Below are the code and all the weights of a small trained network. Each question names an input and a target symbol and asks about switching units off, where a switched-off unit gives its printed mean instead of its output.

import numpy as np


def w(rows, s, z=0):
    codes = np.array(rows[::2]) - 128.0
    scale = np.full(codes.shape[1], s)
    scale[-1] = z or s
    return codes * scale


def f(y):
    return y / 2 * (1 + np.tanh(0.7978845608 * (y + 0.044715 * y**3)))


def softmax(a):
    e = np.exp(a - a.max(-1, keepdims=True))
    return e / e.sum(-1, keepdims=True)


def log_softmax(a):
    a = a - a.max(-1, keepdims=True)
    return a - np.log(np.exp(a).sum(-1, keepdims=True))


def net(x, mask):
    ids = ['ΔΘΛΞΣΦΨαβεζμτ'.index(c) for c in x.split()]
    T = len(ids)
    res = E[ids] + P[:T]
    r = res
    for j in range(2):
        rows = slice(3 * j, 3 * j + 3)
        q, k, v = (r @ M[0][rows].T for M in (Q, K, V))
        z = softmax(np.where(np.tri(T) > 0, q @ k.T / 3**0.5, -1e9)) @ v
        o = O[0][rows]
        res = res + np.where(mask[j], z, o[:, -1]) @ o[:, :-1]
    y = f(res @ A[0][:, :-1].T + A[0][:, -1])
    res = res + np.where(mask[2:10], y, B[0][:, -1]) @ B[0][:, :-1]
    return log_softmax(res[-1] @ U[:, :-1].T + U[:, -1])


Q, K, V, O, A, B = {}, {}, {}, {}, {}, {}
E = w([
[158,62,132,74,128],'Δ',
[59,245,129,72,151],'Θ',
[89,116,16,191,131],'Λ',
[179,250,58,27,148],'Ξ',
[143,100,143,124,105],'Σ',
[102,171,118,106,178],'Φ',
[171,148,91,142,188],'Ψ',
[103,202,130,127,148],'α',
[222,58,78,91,188],'β',
[113,194,150,98,60],'ε',
[168,163,98,95,126],'ζ',
[152,206,99,147,164],'μ',
[187,104,112,152,120],'τ',
],0.015)
P = w([
[222,159,253,146,121],'0',
[189,147,217,114,138],'1',
[179,145,170,90,125],'2',
[167,134,132,72,107],'3',
[148,125,99,61,99],'4',
[136,111,68,64,90],'5',
[116,95,37,59,89],'6',
[88,76,8,48,49],'7',
[227,196,75,85,193],'8',
],0.0056)
Q[0] = w([
[192,157,82,113,209],'head 1',
[20,131,181,205,121],'head 1',
[85,68,195,224,140],'head 1',
[138,211,72,81,114],'head 2',
[125,204,89,78,125],'head 2',
[132,79,254,192,160],'head 2',
],0.012)
K[0] = w([
[88,103,80,94,47],'head 1',
[232,121,205,99,147],'head 1',
[177,191,242,95,158],'head 1',
[99,106,36,152,127],'head 2',
[71,100,57,170,121],'head 2',
[181,147,247,96,144],'head 2',
],0.012)
V[0] = w([
[254,91,82,14,218],'head 1',
[38,227,116,58,110],'head 1',
[168,254,46,174,201],'head 1',
[186,81,151,229,111],'head 2',
[199,52,80,55,124],'head 2',
[201,177,197,64,80],'head 2',
],0.0083)
O[0] = w([
[219,127,176,233,254,233],'head 1',
[38,154,203,221,21,171],'head 1',
[12,105,84,198,174,254],'head 1',
[26,153,47,112,158,79],'head 2',
[83,92,203,50,207,186],'head 2',
[125,14,107,84,106,122],'head 2',
],0.0087,0.0089)
A[0] = w([
[102,158,101,109,9,80],'neuron 1',
[105,167,171,101,223,177],'neuron 2',
[177,138,111,23,89,235],'neuron 3',
[198,254,180,147,94,167],'neuron 4',
[177,125,50,101,118,65],'neuron 5',
[77,122,140,75,131,234],'neuron 6',
[154,53,214,168,160,37],'neuron 7',
[91,157,74,85,96,1],'neuron 8',
],0.0094,0.005)
B[0] = w([
[87,96,105,107,166,142],'neuron 1',
[145,128,119,82,141,249],'neuron 2',
[185,141,105,107,8,159],'neuron 3',
[108,65,137,180,86,180],'neuron 4',
[144,125,86,157,165,136],'neuron 5',
[60,129,198,92,117,149],'neuron 6',
[110,213,165,188,108,229],'neuron 7',
[121,133,151,204,102,148],'neuron 8',
],0.011,0.013)
U = w([
[110,136,95,113,184,119],'Δ',
[106,62,206,61,71,133],'Θ',
[108,255,162,45,188,25],'Λ',
[94,151,99,108,114,172],'Ξ',
[167,252,73,111,43,72],'Σ',
[69,207,189,70,136,3],'Φ',
[128,40,137,158,125,215],'Ψ',
[101,55,154,147,130,116],'α',
[148,43,59,41,172,217],'β',
[208,186,128,124,91,92],'ε',
[113,214,173,212,112,94],'ζ',
[110,52,5,253,169,80],'μ',
[48,78,181,161,79,89],'τ',
],0.0073,0.0043)

Each question gives the input, a string of symbols that net reads in full, and the target symbol t.
The units are the heads (3 rows each of Q, K, V and O) and the neurons (one row each of A and B). Each row of codes is followed by its name. A weight is (code - 128) times the scale printed after its matrix; where a second scale follows, it is the last column's (O, A, B and U).
mask holds one flag per unit, heads first, then neurons. A switched-off unit (its flag False) gives its mean, the last column of its rows in O or B, instead of its output. The means were averaged over made-up inputs and are rounded, as every weight is.
A unit's drop is (log p(t) with every unit on - log p(t) with that unit switched off) / (log p(t) with every unit on - log p(t) with every unit switched off).
The circuit of an input: a set's keep is (log p(t) with only the set's units on - log p(t) with every unit switched off) / (log p(t) with every unit on - log p(t) with every unit switched off). Starting from all 10 units, units are removed one at a time, each time the one whose removal leaves the highest keep (on an exact tie, the one counted first), for as long as the keep stays at least 0.8.
units of the circuit, in order: the units of the circuit, biggest drop first
most important unit: the unit with the biggest drop
top k neurons: the k neurons with the biggest drops, biggest first
which heads matter: for each layer, one digit per head in row order, 1 if its drop is at least 0.15 and else 0, layers parted by /
input β Ξ Ψ β Θ μ β β Ψ, target Λ: which heads matter -> 01
input Ξ Ξ Ψ β Φ, target Λ: which heads matter -> 11
input Ξ β Ξ μ α ε Ξ, target Θ: units of the circuit, in order -> [head 1; head 2; neuron 7]
input Ξ Ξ μ Σ Θ Ξ τ Ξ, target β: which heads matter -> 00
input Θ Ξ Λ Θ Ξ Φ Ψ β, target β: units of the circuit, in order -> [neuron 7; head 1]
input μ ε Θ Ξ β Ξ Δ, target ζ: units of the circuit, in order -> [neuron 7; head 1]
input Ξ ε β, target Θ: which heads matter -> 11
input ζ Ξ α Θ Ψ β β Ξ, target Λ: which heads matter -> 11
input Ξ Ξ Ξ ζ β β μ, target Λ: units of the circuit, in order -> [head 2; neuron 2; head 1; neuron 4]
input Ξ Ξ β α ζ Ξ Ξ Ξ Ψ, target ζ: units of the circuit, in order -> [head 1; neuron 7]
input Ξ Ξ Λ β, target β: units of the circuit, in order -> [head 1; neuron 7]
input Θ μ Ψ, target μ: units of the circuit, in order -> [head 2; neuron 6]
input Δ Λ μ Ψ τ Σ Δ, target Θ: units of the circuit, in order -> [head 1; neuron 6]
input Ξ Φ τ Φ Ξ Θ β, target τ: units of the circuit, in order -> [head 1]
input Ξ Ξ Ξ Ψ Ξ Δ β, target ε: units of the circuit, in order -> [head 1; neuron 7]
input Ξ Ξ Δ β ε, target Λ: most important unit -> head 2
input Φ β Ξ Θ Ξ Δ ε ε Θ, target Θ: which heads matter -> 10
input Δ Δ β μ β β Ψ, target Λ: which heads matter -> 11
input Ξ Ψ β Θ, target Λ: units of the circuit, in order -> [neuron 2; head 1]
input Ψ β Σ, target Λ: most important unit -> head 1
input τ μ β Θ, target Λ: units of the circuit, in order -> [head 1; neuron 2]
input β Δ Δ τ, target ε: top 2 neurons -> [neuron 3; neuron 7]
input μ Ξ Ξ τ β Ξ, target Λ: units of the circuit, in order -> [head 2; neuron 2; neuron 4]
input β α Λ Ξ Ξ Δ, target Θ: units of the circuit, in order -> [head 1; neuron 6; head 2]
input Ξ Δ β, target ε: top 2 neurons -> [neuron 7; neuron 3]
input Λ β τ Ψ Ξ β Θ Ξ, target Σ: top 2 neurons -> [neuron 3; neuron 8]
input Θ α Δ τ Ξ, target β: most important unit -> neuron 7
